Below is a small trained network, with its code and all its weights. Each question gives an input and a class and asks what happens when units are switched off, that is, made to give their printed mean instead of their output.

import numpy as np


def w(rows, s, z=0):
    codes = np.array(rows[::2]) - 128.0
    scale = np.full(codes.shape[1], s)
    scale[-1] = z or s
    return codes * scale


def f(y):
    return y / 2 * (1 + np.tanh(0.7978845608 * (y + 0.044715 * y**3)))


def log_softmax(a):
    a = a - a.max(-1, keepdims=True)
    return a - np.log(np.exp(a).sum(-1, keepdims=True))


def net(x, mask):
    res = np.array(x, float).reshape(1, 7) / 4 @ E
    y = f(res @ A[0][:, :-1].T + A[0][:, -1])
    res = res + np.where(mask, y, B[0][:, -1]) @ B[0][:, :-1]
    return log_softmax(res[-1] @ U[:, :-1].T + U[:, -1])


A, B = {}, {}
E = w([
[121,129,126,117,128,130,126,131],'x0',
[117,133,126,109,127,134,123,133],'x1',
[132,119,143,134,121,112,138,129],'x2',
[148,105,176,125,194,111,32,118],'x3',
[140,128,128,126,133,130,133,127],'x4',
[80,129,173,154,196,183,178,202],'x5',
[146,5,75,130,99,142,94,176],'x6',
],0.019)
A[0] = w([
[93,94,164,155,183,172,141,189,4],'n1',
[98,134,126,156,117,125,154,128,115],'n2',
[93,89,179,153,191,180,157,192,165],'n3',
[96,154,120,102,148,115,159,130,129],'n4',
[130,47,84,125,110,140,89,163,155],'n5',
[128,139,65,126,76,125,195,143,203],'n6',
[126,44,88,135,115,158,134,168,22],'n7',
[130,140,162,123,170,122,88,122,92],'n8',
[144,190,171,114,137,122,123,82,115],'n9',
[141,134,135,124,79,149,152,80,105],'n10',
[129,148,101,146,140,164,127,123,123],'n11',
[153,155,85,102,78,75,117,68,142],'n12',
[144,54,115,138,91,183,140,175,214],'n13',
[162,85,114,98,133,96,57,125,115],'n14',
[152,138,167,135,197,112,71,138,120],'n15',
[149,107,114,130,110,103,79,105,104],'n16',
[115,125,58,126,57,135,201,128,54],'n17',
[54,194,136,166,138,154,246,153,160],'n18',
[111,196,175,121,147,107,127,60,127],'n19',
[140,139,145,135,150,166,167,103,136],'n20',
[90,110,167,144,136,86,110,142,128],'n21',
],0.014,0.016)
B[0] = w([
[128,3,4,109,187,91,115,48,175],'n1',
[152,149,129,156,143,108,151,148,146],'n2',
[85,159,147,166,114,194,198,147,231],'n3',
[166,153,134,108,113,122,117,161,157],'n4',
[141,140,153,101,153,119,94,114,217],'n5',
[54,137,135,158,97,210,196,186,228],'n6',
[89,156,114,183,63,222,232,213,176],'n7',
[97,107,111,153,113,149,165,141,161],'n8',
[91,65,63,133,157,131,151,138,183],'n9',
[98,142,114,161,119,134,143,160,157],'n10',
[131,147,111,135,113,112,107,146,135],'n11',
[72,98,73,119,120,152,161,160,212],'n12',
[149,81,68,83,171,74,96,96,230],'n13',
[160,182,169,111,135,66,85,117,190],'n14',
[112,78,93,138,145,142,156,138,189],'n15',
[160,175,150,134,127,114,86,123,169],'n16',
[140,34,41,122,187,79,108,42,195],'n17',
[191,217,218,159,124,96,68,117,252],'n18',
[106,80,52,149,122,150,164,99,202],'n19',
[143,173,171,102,93,117,127,138,158],'n20',
[125,118,96,124,127,138,130,139,149],'n21',
],0.013,0.027)
U = w([
[63,125,143,150,119,208,220,170,50],'0',
[125,53,76,86,179,107,151,45,252],'1',
[254,170,239,91,146,94,99,101,86],'2',
],0.013,0.0022)

Each question gives the input, the list of numbers given to net, and the class t.
The units are the neurons (one row each of A and B). Each row of codes is followed by its name. A weight is (code - 128) times the scale printed after its matrix; where a second scale follows, it is the last column's (A, B and U).
mask holds one flag per neuron, in row order. A switched-off neuron (its flag False) gives its mean, the last column of its row in B, instead of its output. The means were averaged over made-up inputs and are rounded, as every weight is.
A unit's drop is (log p(t) with every unit on - log p(t) with that unit switched off) / (log p(t) with every unit on - log p(t) with every unit switched off).
The circuit of an input: a set's keep is (log p(t) with only the set's units on - log p(t) with every unit switched off) / (log p(t) with every unit on - log p(t) with every unit switched off). Starting from the 12 units with the biggest drops (on a tie, the unit counted first), units are removed one at a time, each time the one whose removal leaves the highest keep (on an exact tie, the one counted first), for as long as the keep stays at least 0.8.
units of the circuit, in order: the units of the circuit, biggest drop first
unit that matters most: the unit with the biggest drop
k most important neurons: the k neurons with the biggest drops, biggest first
drop of u: that unit's drop, to one decimal
input [3,-1,3,3,3,5,5], class 1: units of the circuit, in order -> [n13]
input [-1,8,-4,2,0,3,6], class 1: 3 most important neurons -> [n13 n6 n1]
input [4,-6,5,0,-4,7,-6], class 2: 2 most important neurons -> [n18 n6]
input [3,-3,4,-6,-6,-7,0], class 0: 3 most important neurons -> [n6 n1 n13]
input [6,4,-6,-5,-7,-3,1], class 1: 2 most important neurons -> [n17 n3]
input [-4,4,-7,-5,7,-8,-1], class 0: 2 most important neurons -> [n6 n13]
input [-3,-5,8,4,-1,5,1], class 1: 3 most important neurons -> [n1 n6 n7]
input [-6,-8,4,-1,0,-8,-8], class 0: 2 most important neurons -> [n13 n17]
input [3,-5,-2,-5,-2,-5,-1], class 0: 3 most important neurons -> [n6 n13 n1]
input [0,-4,4,1,6,3,6], class 1: 4 most important neurons -> [n13 n6 n1 n5]
input [-4,2,-8,0,-5,-8,-2], class 0: 3 most important neurons -> [n13 n17 n1]
input [-7,-4,0,-5,-4,-7,-3], class 0: 2 most important neurons -> [n6 n13]
input [-5,4,-3,1,-4,5,3], class 1: 3 most important neurons -> [n1 n6 n13]
input [6,-6,-1,7,3,-5,3], class 2: unit that matters most -> n14
input [7,8,1,7,2,-1,5], class 2: drop of n14 -> 0.2
input [7,-7,2,-7,-1,4,-7], class 2: drop of n18 -> 1.6
input [-2,-6,-4,-6,0,-8,-2], class 0: drop of n13 -> 0.5
